Here is a tiny trained network, its code and every weight. The questions are about switching its units off for an input and a class, where a switched-off unit gives its printed mean instead of its output.

import numpy as np


def w(rows, s, z=0):
    codes = np.array(rows[::2]) - 128.0
    scale = np.full(codes.shape[1], s)
    scale[-1] = z or s
    return codes * scale


def norm(h):
    return h / np.sqrt((h * h).mean(-1, keepdims=True) + 1e-5)


def f(y):
    return y / 2 * (1 + np.tanh(0.7978845608 * (y + 0.044715 * y**3)))


def log_softmax(a):
    a = a - a.max(-1, keepdims=True)
    return a - np.log(np.exp(a).sum(-1, keepdims=True))


def net(x, mask):
    res = np.array(x, float).reshape(1, 7) / 4 @ E
    u = 0
    for l in range(3):
        y = f(norm(res) @ A[l][:, :-1].T + A[l][:, -1])
        res = res + np.where(mask[u : u + 6], y, B[l][:, -1]) @ B[l][:, :-1]
        u += 6
    return log_softmax(norm(res)[-1] @ U[:, :-1].T + U[:, -1])


A, B = {}, {}
E = w([
[133,116,131],'x0',
[116,145,133],'x1',
[117,145,131],'x2',
[137,117,127],'x3',
[107,152,127],'x4',
[9,194,255],'x5',
[225,223,237],'x6',
],0.0044)
A[0] = w([
[45,199,166,172],'0.n1',
[102,169,87,97],'0.n2',
[217,130,1,138],'0.n3',
[94,149,125,98],'0.n4',
[169,251,215,253],'0.n5',
[103,75,17,102],'0.n6',
],0.0085,0.0024)
B[0] = w([
[218,11,81,194],'0.n1',
[213,115,103,126],'0.n2',
[131,2,185,204],'0.n3',
[146,134,201,129],'0.n4',
[98,73,64,254],'0.n5',
[56,154,22,185],'0.n6',
],0.0059,0.0073)
A[1] = w([
[254,200,154,136],'1.n1',
[107,203,74,65],'1.n2',
[132,73,73,102],'1.n3',
[138,71,84,252],'1.n4',
[138,184,129,92],'1.n5',
[170,165,113,119],'1.n6',
],0.0098,0.0022)
B[1] = w([
[50,228,142,149],'1.n1',
[128,149,99,117],'1.n2',
[132,161,133,213],'1.n3',
[182,185,83,254],'1.n4',
[64,85,106,107],'1.n5',
[1,65,111,118],'1.n6',
],0.0074,0.0072)
A[2] = w([
[62,28,254,108],'2.n1',
[234,180,85,202],'2.n2',
[245,238,178,78],'2.n3',
[184,184,232,250],'2.n4',
[121,23,125,203],'2.n5',
[21,197,98,207],'2.n6',
],0.0069,0.0021)
B[2] = w([
[213,119,170,139],'2.n1',
[193,135,21,252],'2.n2',
[55,151,158,177],'2.n3',
[99,160,2,170],'2.n4',
[180,142,115,190],'2.n5',
[155,126,107,162],'2.n6',
],0.007,0.0048)
U = w([
[137,125,116,153],'0',
[136,130,113,142],'1',
[167,69,182,154],'2',
[9,166,115,156],'3',
[143,121,117,112],'4',
[133,123,119,112],'5',
[139,115,126,112],'6',
[64,117,229,10],'7',
],0.014,0.012)

Each question gives the input, the list of numbers given to net, and the class t.
The units are the neurons (one row each of A and B). Each row of codes is followed by its name. A weight is (code - 128) times the scale printed after its matrix; where a second scale follows, it is the last column's (A, B and U).
mask holds one flag per neuron, layer by layer. A switched-off neuron (its flag False) gives its mean, the last column of its row in B, instead of its output. The means were averaged over made-up inputs and are rounded, as every weight is.
A unit's drop is (log p(t) with every unit on - log p(t) with that unit switched off) / (log p(t) with every unit on - log p(t) with every unit switched off).
The circuit of an input: a set's keep is (log p(t) with only the set's units on - log p(t) with every unit switched off) / (log p(t) with every unit on - log p(t) with every unit switched off). Starting from the 12 units with the biggest drops (on a tie, the unit counted first), units are removed one at a time, each time the one whose removal leaves the highest keep (on an exact tie, the one counted first), for as long as the keep stays at least 0.8.
units of the circuit, in order: the units of the circuit, biggest drop first
top k neurons: the k neurons with the biggest drops, biggest first
k most important neurons of layer l: the k neurons of layer l with the biggest drops, biggest first
drop when u is switched off: that unit's drop, to one decimal
input [6,6,6,2,0,7,-6], class 2: top 2 neurons	0.n6, 0.n5
input [6,0,-7,4,7,8,7], class 2: units of the circuit, in order	1.n4, 0.n1
input [1,3,-2,-7,4,-6,8], class 3: units of the circuit, in order	1.n1, 0.n1
input [-7,3,-6,-7,7,7,4], class 2: units of the circuit, in order	1.n4, 2.n1, 1.n1
input [5,-5,-2,6,4,-3,6], class 3: units of the circuit, in order	0.n1, 1.n1
input [6,3,-4,-6,-3,8,0], class 2: most important neuron of layer 2	2.n2
input [7,-5,-3,-6,-6,-3,7], class 3: units of the circuit, in order	1.n1, 0.n1, 2.n3
input [7,-1,2,1,5,1,8], class 3: top 2 neurons	1.n1, 0.n3
input [2,-6,3,-4,7,8,-7], class 2: 4 most important neurons of layer 0	0.n6, 0.n5, 0.n1, 0.n4
input [0,-5,5,-3,4,8,2], class 2: top 2 neurons	1.n4, 2.n2
input [-5,-2,0,-5,4,8,4], class 2: 2 most important neurons of layer 2	2.n1, 2.n2
input [-6,6,3,5,-5,8,4], class 2: drop when 1.n4 is switched off	1.2
input [6,-5,0,-6,-3,8,-1], class 2: drop when 2.n2 is switched off	0.1
input [-7,3,0,4,-4,1,8], class 3: drop when 1.n1 is switched off	1.4
